Below is a small trained network, with its code and all its weights. Each question gives an input and a class and asks what happens when units are switched off, that is, made to give their printed mean instead of their output.

import numpy as np


def w(rows, s, z=0):
    codes = np.array(rows[::2]) - 128.0
    scale = np.full(codes.shape[1], s)
    scale[-1] = z or s
    return codes * scale


def f(y):
    return np.maximum(y, 0)


def log_softmax(a):
    a = a - a.max(-1, keepdims=True)
    return a - np.log(np.exp(a).sum(-1, keepdims=True))


def net(x, mask):
    res = np.array(x, float).reshape(1, 3) / 4 @ E
    y = f(res @ A[0][:, :-1].T + A[0][:, -1])
    res = res + np.where(mask, y, B[0][:, -1]) @ B[0][:, :-1]
    return log_softmax(res[-1] @ U[:, :-1].T + U[:, -1])


A, B = {}, {}
E = w([
[81,78,166,41,228,178,69],'x0',
[254,23,83,106,198,139,164],'x1',
[162,19,209,183,45,190,65],'x2',
],0.012)
A[0] = w([
[124,168,102,171,88,64,150,86],'n1',
[174,6,114,94,152,146,113,243],'n2',
[179,121,115,128,190,205,123,4],'n3',
[144,120,198,129,162,135,95,219],'n4',
[156,110,100,149,162,186,110,148],'n5',
[174,142,114,174,105,123,197,204],'n6',
[88,159,138,96,154,117,138,218],'n7',
[176,114,149,125,148,140,118,205],'n8',
[184,86,128,102,149,175,132,200],'n9',
[146,197,127,163,109,95,92,179],'n10',
[98,150,89,108,188,46,187,68],'n11',
[173,90,101,104,158,132,107,31],'n12',
[126,186,96,124,165,91,196,223],'n13',
[103,169,67,55,190,93,139,173],'n14',
[59,129,190,108,145,175,93,189],'n15',
[119,151,68,135,146,70,190,199],'n16',
[138,183,118,133,154,90,160,136],'n17',
[130,166,121,177,81,111,144,194],'n18',
[169,69,155,115,155,152,149,217],'n19',
[75,156,85,133,162,162,129,213],'n20',
[107,147,115,117,93,122,105,222],'n21',
[140,138,158,194,69,154,119,202],'n22',
[125,85,157,93,142,149,23,168],'n23',
[96,64,176,218,36,156,77,153],'n24',
[218,121,70,135,125,91,210,133],'n25',
],0.015,0.0037)
B[0] = w([
[115,194,132,159,159,59,231,195],'n1',
[154,161,70,146,140,50,132,229],'n2',
[118,147,91,170,174,116,163,172],'n3',
[100,156,94,120,81,82,127,176],'n4',
[148,171,72,118,175,122,102,165],'n5',
[97,136,138,104,47,112,79,191],'n6',
[133,102,176,142,132,149,225,180],'n7',
[125,136,86,144,107,70,72,166],'n8',
[147,153,40,159,126,99,133,190],'n9',
[90,186,148,162,150,137,193,185],'n10',
[181,100,106,138,196,103,85,199],'n11',
[141,186,100,181,134,129,125,170],'n12',
[130,77,154,100,155,79,122,206],'n13',
[124,51,114,139,179,143,128,214],'n14',
[89,108,195,125,53,118,135,208],'n15',
[159,109,131,89,133,53,136,198],'n16',
[172,116,122,86,191,84,131,179],'n17',
[73,205,171,163,101,90,156,196],'n18',
[142,111,36,146,154,78,123,191],'n19',
[158,117,177,118,149,122,166,176],'n20',
[44,174,193,175,124,133,190,170],'n21',
[99,105,155,148,41,130,87,203],'n22',
[67,191,120,148,105,64,170,206],'n23',
[96,72,140,209,116,133,12,253],'n24',
[133,108,94,67,1,158,119,204],'n25',
],0.0093,0.024)
U = w([
[142,125,130,139,188,51,151,59],'0',
[143,46,103,106,71,67,42,245],'1',
[190,145,83,136,142,141,171,60],'2',
[84,175,164,77,64,84,168,127],'3',
[118,107,191,64,128,205,37,6],'4',
[156,141,122,67,117,177,113,25],'5',
[156,11,178,53,149,122,132,92],'6',
[76,95,210,165,98,140,97,239],'7',
],0.011,0.0019)

Each question gives the input, the list of numbers given to net, and the class t.
The units are the neurons (one row each of A and B). Each row of codes is followed by its name. A weight is (code - 128) times the scale printed after its matrix; where a second scale follows, it is the last column's (A, B and U).
mask holds one flag per neuron, in row order. A switched-off neuron (its flag False) gives its mean, the last column of its row in B, instead of its output. The means were averaged over made-up inputs and are rounded, as every weight is.
A unit's drop is (log p(t) with every unit on - log p(t) with that unit switched off) / (log p(t) with every unit on - log p(t) with every unit switched off).
The circuit of an input: a set's keep is (log p(t) with only the set's units on - log p(t) with every unit switched off) / (log p(t) with every unit on - log p(t) with every unit switched off). Starting from the 12 units with the biggest drops (on a tie, the unit counted first), units are removed one at a time, each time the one whose removal leaves the highest keep (on an exact tie, the one counted first), for as long as the keep stays at least 0.8.
units of the circuit, in order: the units of the circuit, biggest drop first
most important unit: the unit with the biggest drop
top k neurons: the k neurons with the biggest drops, biggest first
drop of u: that unit's drop, to one decimal
input [-1,8,-8], class 1: units of the circuit, in order : n25
input [1,-3,8], class 7: units of the circuit, in order : n25; n16
input [-8,4,-6], class 1: top 3 neurons : n25; n11; n6
input [0,6,-3], class 1: top 2 neurons : n25; n1
input [8,0,3], class 3: top 4 neurons : n23; n15; n11; n14
input [7,-4,0], class 3: top 2 neurons : n24; n23
input [6,1,3], class 0: top 3 neurons : n25; n23; n22
input [-8,5,-3], class 3: top 3 neurons : n24; n1; n25
input [2,8,4], class 0: top 2 neurons : n2; n3
input [0,5,2], class 2: top 2 neurons : n24; n22
input [-2,-5,-3], class 0: top 2 neurons : n25; n15
input [7,-4,1], class 3: top 3 neurons : n24; n23; n4
input [0,8,-1], class 1: top 4 neurons : n25; n1; n8; n10
input [-2,-7,1], class 7: most important unit : n24
input [-2,5,-6], class 1: top 2 neurons : n25; n6
input [-7,8,-1], class 1: drop of n25 : 0.3
input [-5,8,-7], class 1: drop of n25 : 1.3
input [8,-4,-4], class 6: drop of n24 : 0.1
